Here is a tiny trained network, its code and every weight. The questions are about switching its units off for an input and a target symbol, where a switched-off unit gives its printed mean instead of its output.

import numpy as np


def w(rows, s, z=0):
    codes = np.array(rows[::2]) - 128.0
    scale = np.full(codes.shape[1], s)
    scale[-1] = z or s
    return codes * scale


def norm(h):
    return h / np.sqrt((h * h).mean(-1, keepdims=True) + 1e-5)


def f(y):
    return y / 2 * (1 + np.tanh(0.7978845608 * (y + 0.044715 * y**3)))


def softmax(a):
    e = np.exp(a - a.max(-1, keepdims=True))
    return e / e.sum(-1, keepdims=True)


def log_softmax(a):
    a = a - a.max(-1, keepdims=True)
    return a - np.log(np.exp(a).sum(-1, keepdims=True))


def net(x, mask):
    ids = ['αεζθψω'.index(c) for c in x.split()]
    T = len(ids)
    res = E[ids] + P[:T]
    u = 0
    for l in range(2):
        q, k, v = (norm(res) @ M[l].T for M in (Q, K, V))
        z = softmax(np.where(np.tri(T) > 0, q @ k.T / 3**0.5, -1e9)) @ v
        res = res + np.where(mask[u], z, O[l][:, -1]) @ O[l][:, :-1]
        u += 1
        y = f(norm(res) @ A[l][:, :-1].T + A[l][:, -1])
        res = res + np.where(mask[u : u + 4], y, B[l][:, -1]) @ B[l][:, :-1]
        u += 4
    return log_softmax(norm(res)[-1] @ U[:, :-1].T + U[:, -1])


Q, K, V, O, A, B = {}, {}, {}, {}, {}, {}
E = w([
[101,103,65,74],'α',
[7,187,68,129],'ε',
[11,38,107,115],'ζ',
[217,143,156,95],'θ',
[196,62,115,150],'ψ',
[76,166,120,133],'ω',
],0.016)
P = w([
[123,62,115,121],'0',
[140,138,79,3],'1',
[111,91,128,130],'2',
[165,111,113,174],'3',
[81,180,78,76],'4',
[102,98,142,133],'5',
[162,132,120,182],'6',
[76,207,91,93],'7',
[100,104,146,134],'8',
[163,140,121,183],'9',
],0.017)
Q[0] = w([
[79,221,148,139],'L0H0',
[10,100,130,188],'L0H0',
[87,119,45,95],'L0H0',
],0.013)
K[0] = w([
[78,193,158,86],'L0H0',
[1,110,188,120],'L0H0',
[112,170,14,99],'L0H0',
],0.012)
V[0] = w([
[143,161,184,200],'L0H0',
[173,127,142,141],'L0H0',
[53,142,147,2],'L0H0',
],0.0091)
O[0] = w([
[183,90,167,140,19],'L0H0',
[2,112,143,103,52],'L0H0',
[191,109,107,106,253],'L0H0',
],0.01,0.0058)
A[0] = w([
[215,184,93,107,87],'L0N0',
[133,91,29,254,132],'L0N1',
[209,134,132,227,122],'L0N2',
[97,136,99,172,5],'L0N3',
],0.0092,0.003)
B[0] = w([
[120,113,47,163,182],'L0N0',
[143,164,173,224,254],'L0N1',
[188,88,105,140,159],'L0N2',
[123,112,252,188,131],'L0N3',
],0.011,0.0069)
Q[1] = w([
[89,155,2,82],'L1H0',
[52,242,104,56],'L1H0',
[203,162,156,146],'L1H0',
],0.0091)
K[1] = w([
[111,213,116,141],'L1H0',
[85,149,107,7],'L1H0',
[73,151,240,181],'L1H0',
],0.011)
V[1] = w([
[56,215,233,171],'L1H0',
[187,142,254,223],'L1H0',
[148,245,36,164],'L1H0',
],0.005)
O[1] = w([
[21,109,142,141,69],'L1H0',
[161,99,114,199,45],'L1H0',
[167,138,5,130,252],'L1H0',
],0.013,0.0044)
A[1] = w([
[126,1,130,119,36],'L1N0',
[151,172,57,100,147],'L1N1',
[36,57,168,145,3],'L1N2',
[212,95,67,208,220],'L1N3',
],0.0099,0.0044)
B[1] = w([
[8,254,73,186,125],'L1N0',
[131,183,169,156,223],'L1N1',
[89,216,105,57,125],'L1N2',
[122,76,215,87,255],'L1N3',
],0.0082,0.0096)
U = w([
[203,80,64,51,104],'α',
[118,238,177,124,204],'ε',
[64,81,2,190,2],'ζ',
[159,170,247,84,217],'θ',
[80,120,215,171,177],'ψ',
[243,51,108,182,76],'ω',
],0.0088,0.0025)

Each question gives the input, a string of symbols that net reads in full, and the target symbol t.
The units are the heads (3 rows each of Q, K, V and O) and the neurons (one row each of A and B). Each row of codes is followed by its name. A weight is (code - 128) times the scale printed after its matrix; where a second scale follows, it is the last column's (O, A, B and U).
mask holds one flag per unit, layer by layer, with each layer's heads first. A switched-off unit (its flag False) gives its mean, the last column of its rows in O or B, instead of its output. The means were averaged over made-up inputs and are rounded, as every weight is.
A unit's drop is (log p(t) with every unit on - log p(t) with that unit switched off) / (log p(t) with every unit on - log p(t) with every unit switched off).
The circuit of an input: a set's keep is (log p(t) with only the set's units on - log p(t) with every unit switched off) / (log p(t) with every unit on - log p(t) with every unit switched off). Starting from all 10 units, units are removed one at a time, each time the one whose removal leaves the highest keep (on an exact tie, the one counted first), for as long as the keep stays at least 0.8.
circuit, biggest first: the units of the circuit, biggest drop first
most important unit: the unit with the biggest drop
k most important neurons: the k neurons with the biggest drops, biggest first
top k neurons in layer l: the k neurons of layer l with the biggest drops, biggest first
drop of u: that unit's drop, to one decimal
input ω α ε α, target ζ: 2 most important neurons => L0N2, L0N1
input ε ε ω ε ζ ψ ζ, target ψ: circuit, biggest first => L0N0, L1N3
input ζ ω ε ω ζ θ α ψ α α, target ψ: circuit, biggest first => L0H0, L0N1, L1N3, L0N3
input ε ψ ε ψ, target ψ: circuit, biggest first => L0H0
input ψ ω ε θ ζ, target α: circuit, biggest first => L0H0, L1H0
input ψ ψ ψ α, target ψ: circuit, biggest first => L0H0, L0N1, L1H0, L1N3
input ε α ψ θ ψ ε θ, target ψ: 2 most important neurons => L0N0, L1N0
input ψ ψ ψ α ε ψ ε, target ψ: 3 most important neurons => L0N1, L1N3, L0N3
input ω ζ ψ θ, target ψ: top 2 neurons in layer 0 => L0N0, L0N1
input ω ψ ψ ε, target ψ: top 3 neurons in layer 0 => L0N1, L0N3, L0N0
input ε ε ε ε ω, target α: drop of L1H0 => 0.2
input ζ ψ α θ α ψ α ε ψ, target ψ: drop of L0H0 => 0.8
input α ω ω ε θ α ε ψ ω, target ω: drop of L0H0 => 1.5
input ε ε ε α θ ψ ω ψ ε ζ, target ψ: most important unit => L1H0
input ω α α ε ε ω ω ζ, target α: drop of L1N2 => 0.0
